Below is a small trained network, with its code and all its weights. Each question gives an input and a class and asks what happens when units are switched off, that is, made to give their printed mean instead of their output.

import numpy as np


def w(rows, s, z=0):
    codes = np.array(rows[::2]) - 128.0
    scale = np.full(codes.shape[1], s)
    scale[-1] = z or s
    return codes * scale


def f(y):
    return np.maximum(y, 0)


def log_softmax(a):
    a = a - a.max(-1, keepdims=True)
    return a - np.log(np.exp(a).sum(-1, keepdims=True))


def net(x, mask):
    res = np.array(x, float).reshape(1, 3) / 4 @ E
    y = f(res @ A[0][:, :-1].T + A[0][:, -1])
    res = res + np.where(mask, y, B[0][:, -1]) @ B[0][:, :-1]
    return log_softmax(res[-1] @ U[:, :-1].T + U[:, -1])


A, B = {}, {}
E = w([
[25,71,164,64,201,124,53,41,160,50],'x0',
[182,90,85,191,136,196,26,32,149,227],'x1',
[82,81,239,104,31,134,82,222,252,193],'x2',
],0.013)
A[0] = w([
[137,74,129,150,161,173,72,24,165,124,91],'N0',
[124,97,161,130,90,147,113,109,169,174,18],'N1',
[146,173,156,101,97,113,246,210,97,108,233],'N2',
[185,145,112,205,123,205,87,96,117,231,159],'N3',
[118,130,194,158,42,155,104,183,171,218,135],'N4',
[151,91,140,190,82,200,84,135,190,179,61],'N5',
[41,130,195,57,196,101,111,113,120,55,95],'N6',
[22,70,226,74,52,107,94,190,210,99,94],'N7',
[103,145,100,170,188,97,135,83,94,90,200],'N8',
[51,132,123,66,212,80,153,107,104,61,151],'N9',
[223,207,16,179,156,141,109,114,81,115,213],'N10',
[65,59,116,102,171,225,50,79,124,126,2],'N11',
[47,85,142,131,170,181,66,32,162,127,9],'N12',
[61,41,190,91,60,141,91,180,190,101,35],'N13',
[90,147,56,115,203,109,119,132,43,72,252],'N14',
],0.011,0.0063)
B[0] = w([
[143,114,178,179,160,70,212,187,185,107,208],'N0',
[90,169,219,124,86,131,62,119,153,190,159],'N1',
[80,157,248,228,80,36,209,240,254,29,232],'N2',
[215,96,42,129,196,211,51,38,31,121,229],'N3',
[104,162,134,44,16,134,53,143,197,210,217],'N4',
[149,212,71,76,52,123,45,140,139,204,189],'N5',
[120,35,115,45,240,230,78,13,62,174,224],'N6',
[228,36,164,138,202,249,181,134,179,246,243],'N7',
[78,116,141,105,195,97,191,111,65,53,210],'N8',
[41,108,128,43,210,96,184,67,80,114,229],'N9',
[212,72,90,244,198,131,181,81,92,93,254],'N10',
[88,133,170,193,104,42,212,220,180,80,195],'N11',
[87,204,175,162,128,57,241,242,224,70,204],'N12',
[210,42,164,107,169,195,166,141,146,207,207],'N13',
[62,112,159,127,178,88,193,89,35,60,240],'N14',
],0.0089,0.026)
U = w([
[103,163,131,203,123,47,201,190,114,21,194],'0',
[210,42,92,148,195,212,134,80,83,166,162],'1',
[108,132,188,133,63,109,166,231,224,143,43],'2',
[156,172,78,84,30,158,36,83,128,180,2],'3',
[44,111,115,3,162,134,128,78,53,98,44],'4',
],0.012,0.0059)

Each question gives the input, the list of numbers given to net, and the class t.
The units are the neurons (one row each of A and B). Each row of codes is followed by its name. A weight is (code - 128) times the scale printed after its matrix; where a second scale follows, it is the last column's (A, B and U).
mask holds one flag per neuron, in row order. A switched-off neuron (its flag False) gives its mean, the last column of its row in B, instead of its output. The means were averaged over made-up inputs and are rounded, as every weight is.
A unit's drop is (log p(t) with every unit on - log p(t) with that unit switched off) / (log p(t) with every unit on - log p(t) with every unit switched off).
unit that matters most: the unit with the biggest drop
k most important neurons: the k neurons with the biggest drops, biggest first
drop when u is switched off: that unit's drop, to one decimal
input [1,-5,8], class 1: 4 most important neurons -> N7, N13, N12, N6
input [-7,6,1], class 3: 3 most important neurons -> N5, N4, N7
input [1,-6,6], class 1: unit that matters most -> N7
input [0,8,3], class 3: 3 most important neurons -> N3, N2, N5
input [6,-6,0], class 4: 2 most important neurons -> N9, N10
input [2,-7,1], class 1: 2 most important neurons -> N7, N6
input [1,-7,-8], class 4: 2 most important neurons -> N9, N6
input [0,0,4], class 2: 4 most important neurons -> N3, N6, N10, N4
input [5,1,4], class 2: 3 most important neurons -> N12, N3, N10
input [8,1,-4], class 0: 4 most important neurons -> N12, N11, N0, N3
input [-6,2,1], class 3: 2 most important neurons -> N7, N4
input [7,-7,1], class 1: 2 most important neurons -> N7, N13
input [-1,-3,0], class 0: 3 most important neurons -> N4, N7, N13
input [1,0,-8], class 4: unit that matters most -> N2
input [1,4,7], class 2: drop when N6 is switched off -> 0.4
input [-2,4,8], class 3: drop when N4 is switched off -> 0.2
input [3,0,-6], class 4: drop when N2 is switched off -> 1.2
input [1,8,-6], class 0: drop when N11 is switched off -> 0.2
